Below are the code and all the weights of a small trained network. Each question names an input and a class and asks about switching units off, where a switched-off unit gives its printed mean instead of its output.

import numpy as np


def w(rows, s, z=0):
    codes = np.array(rows[::2]) - 128.0
    scale = np.full(codes.shape[1], s)
    scale[-1] = z or s
    return codes * scale


def norm(h):
    return h / np.sqrt((h * h).mean(-1, keepdims=True) + 1e-5)


def f(y):
    return y / 2 * (1 + np.tanh(0.7978845608 * (y + 0.044715 * y**3)))


def log_softmax(a):
    a = a - a.max(-1, keepdims=True)
    return a - np.log(np.exp(a).sum(-1, keepdims=True))


def net(x, mask):
    res = np.array(x, float).reshape(1, 7) / 4 @ E
    u = 0
    for l in range(2):
        y = f(norm(res) @ A[l][:, :-1].T + A[l][:, -1])
        res = res + np.where(mask[u : u + 10], y, B[l][:, -1]) @ B[l][:, :-1]
        u += 10
    return log_softmax(norm(res)[-1] @ U[:, :-1].T + U[:, -1])


A, B = {}, {}
E = w([
[83,9,55,83,107,126,45,93,221,107,76],'x0',
[141,39,122,219,148,96,163,178,72,59,84],'x1',
[67,128,161,129,37,86,247,2,121,142,52],'x2',
[96,129,193,214,14,108,61,131,161,83,203],'x3',
[111,63,223,64,161,139,124,107,96,100,162],'x4',
[40,159,118,146,196,94,164,121,181,87,171],'x5',
[175,91,101,204,168,238,142,24,129,112,185],'x6',
],0.0079)
A[0] = w([
[120,26,93,216,156,89,191,181,79,88,126,15],'L0N1',
[142,133,110,110,178,118,140,108,133,123,90,30],'L0N2',
[237,82,151,118,49,135,53,119,43,204,67,2],'L0N3',
[21,138,115,166,234,46,199,131,215,114,207,31],'L0N4',
[56,146,135,58,80,60,129,230,108,159,99,2],'L0N5',
[230,121,162,111,58,188,102,126,99,152,55,53],'L0N6',
[99,55,136,178,130,61,166,210,87,135,83,99],'L0N7',
[152,196,8,186,90,132,149,142,148,148,112,50],'L0N8',
[143,57,254,42,176,127,144,93,107,70,151,58],'L0N9',
[119,132,111,117,119,133,131,133,111,103,132,48],'L0N10',
],0.0078,0.0093)
B[0] = w([
[175,140,160,137,127,148,108,81,120,90,65,182],'L0N1',
[142,123,101,121,128,114,171,106,134,130,131,93],'L0N2',
[95,151,87,101,95,177,115,123,62,90,120,188],'L0N3',
[99,152,80,89,71,196,98,136,30,102,108,212],'L0N4',
[128,156,161,106,124,61,129,138,149,109,89,181],'L0N5',
[61,152,94,103,125,141,127,119,89,103,144,192],'L0N6',
[168,170,151,109,130,141,102,74,146,119,110,252],'L0N7',
[62,104,167,160,155,126,91,121,97,186,115,180],'L0N8',
[63,122,151,171,138,130,105,127,114,206,110,231],'L0N9',
[120,157,105,147,108,170,185,6,134,161,123,68],'L0N10',
],0.016,0.0028)
A[1] = w([
[163,132,58,71,194,127,169,89,89,186,83,76],'L1N1',
[112,102,82,176,153,195,141,45,97,126,187,49],'L1N2',
[184,202,184,143,112,152,217,164,65,164,152,52],'L1N3',
[185,84,108,181,135,213,160,71,141,148,178,47],'L1N4',
[118,32,66,74,88,131,90,101,191,124,75,41],'L1N5',
[129,138,158,191,11,118,90,114,144,102,201,2],'L1N6',
[139,99,100,94,190,119,192,139,120,153,113,33],'L1N7',
[91,118,137,131,50,107,240,51,128,142,83,70],'L1N8',
[129,186,41,210,108,104,115,125,141,165,73,74],'L1N9',
[111,213,134,50,116,141,96,82,182,193,169,14],'L1N10',
],0.012,0.0085)
B[1] = w([
[85,80,208,159,49,165,182,177,188,66,142,245],'L1N1',
[133,196,134,53,73,39,95,169,118,153,64,210],'L1N2',
[81,70,42,145,123,62,128,32,159,102,176,253],'L1N3',
[120,214,135,30,119,39,102,160,172,150,63,178],'L1N4',
[115,163,102,185,145,67,201,63,87,125,216,224],'L1N5',
[98,58,156,94,134,171,247,169,158,101,79,213],'L1N6',
[115,102,149,132,79,120,150,157,158,98,116,143],'L1N7',
[219,166,78,125,206,197,50,221,132,167,175,253],'L1N8',
[82,78,214,93,145,155,95,75,92,179,135,182],'L1N9',
[233,86,153,218,142,168,107,38,65,45,26,180],'L1N10',
],0.012,0.0057)
U = w([
[137,197,133,43,96,26,118,152,152,138,61,134],'0',
[74,155,53,80,77,222,118,124,27,62,137,189],'1',
[232,110,168,180,157,157,105,40,123,51,50,131],'2',
[103,99,61,159,149,42,174,51,131,123,235,120],'3',
[100,60,183,104,104,182,231,203,205,99,115,32],'4',
[47,81,208,145,177,158,69,108,96,253,115,33],'5',
[218,131,73,127,194,182,88,218,154,159,191,253],'6',
],0.018,0.0034)

Each question gives the input, the list of numbers given to net, and the class t.
The units are the neurons (one row each of A and B). Each row of codes is followed by its name. A weight is (code - 128) times the scale printed after its matrix; where a second scale follows, it is the last column's (A, B and U).
mask holds one flag per neuron, layer by layer. A switched-off neuron (its flag False) gives its mean, the last column of its row in B, instead of its output. The means were averaged over made-up inputs and are rounded, as every weight is.
A unit's drop is (log p(t) with every unit on - log p(t) with that unit switched off) / (log p(t) with every unit on - log p(t) with every unit switched off).
The circuit of an input: a set's keep is (log p(t) with only the set's units on - log p(t) with every unit switched off) / (log p(t) with every unit on - log p(t) with every unit switched off). Starting from the 12 units with the biggest drops (on a tie, the unit counted first), units are removed one at a time, each time the one whose removal leaves the highest keep (on an exact tie, the one counted first), for as long as the keep stays at least 0.8.
units of the circuit, in order: the units of the circuit, biggest drop first
top k neurons: the k neurons with the biggest drops, biggest first
top k neurons in layer l: the k neurons of layer l with the biggest drops, biggest first
input [-2,7,3,-3,1,-3,7], class 0: units of the circuit, in order -> [L1N4]
input [3,6,0,0,-6,0,7], class 0: top 2 neurons -> [L1N4, L1N2]
input [6,-7,-3,8,-7,1,-5], class 4: top 2 neurons in layer 1 -> [L1N6, L1N3]
input [1,6,-6,2,0,0,-4], class 2: top 3 neurons -> [L0N1, L1N8, L0N7]
input [5,8,-7,-8,4,7,3], class 2: top 2 neurons in layer 1 -> [L1N6, L1N8]
input [2,-6,3,3,8,7,-7], class 5: top 3 neurons -> [L0N9, L1N2, L1N4]
input [-6,3,4,6,2,-3,1], class 3: top 2 neurons -> [L1N3, L1N1]
input [4,6,-2,-2,7,-6,5], class 5: top 4 neurons -> [L0N9, L0N4, L1N10, L1N3]
input [2,4,-3,4,7,6,1], class 5: top 2 neurons -> [L0N9, L0N3]
input [-4,-2,2,-7,-1,-8,-2], class 1: top 2 neurons -> [L0N3, L0N6]
input [7,7,-1,-6,-8,-7,-1], class 5: top 4 neurons -> [L1N9, L0N8, L1N3, L0N4]
input [-6,1,3,-1,0,2,7], class 0: top 2 neurons in layer 1 -> [L1N4, L1N2]
input [3,-2,7,2,3,-8,7], class 1: top 3 neurons -> [L0N6, L0N3, L1N8]
input [7,6,-4,-4,5,3,1], class 3: top 2 neurons -> [L1N5, L1N10]
input [5,-8,6,4,0,5,-7], class 2: top 2 neurons -> [L1N10, L1N2]
input [-4,-6,-2,-8,4,1,7], class 4: top 2 neurons in layer 1 -> [L1N1, L1N7]
input [-6,1,0,-4,8,-4,5], class 5: units of the circuit, in order -> [L0N9]
input [-7,-3,-4,2,8,5,5], class 5: top 4 neurons -> [L0N9, L1N5, L1N2, L0N5]
input [-8,8,-1,-4,-4,7,4], class 2: top 3 neurons in layer 0 -> [L0N1, L0N7, L0N6]
input [2,2,-4,-7,-8,3,-2], class 5: units of the circuit, in order -> [L1N9]
input [-4,-2,6,-6,7,5,-2], class 5: top 3 neurons -> [L0N9, L1N6, L1N8]
input [-4,5,-4,2,8,6,-1], class 5: top 3 neurons in layer 0 -> [L0N9, L0N3, L0N6]
input [-8,4,4,8,-7,-4,-5], class 3: top 2 neurons in layer 1 -> [L1N3, L1N1]
input [6,4,2,-7,-3,2,4], class 4: top 2 neurons in layer 1 -> [L1N1, L1N3]
input [-6,4,1,-4,2,-6,3], class 1: top 2 neurons in layer 0 -> [L0N3, L0N6]
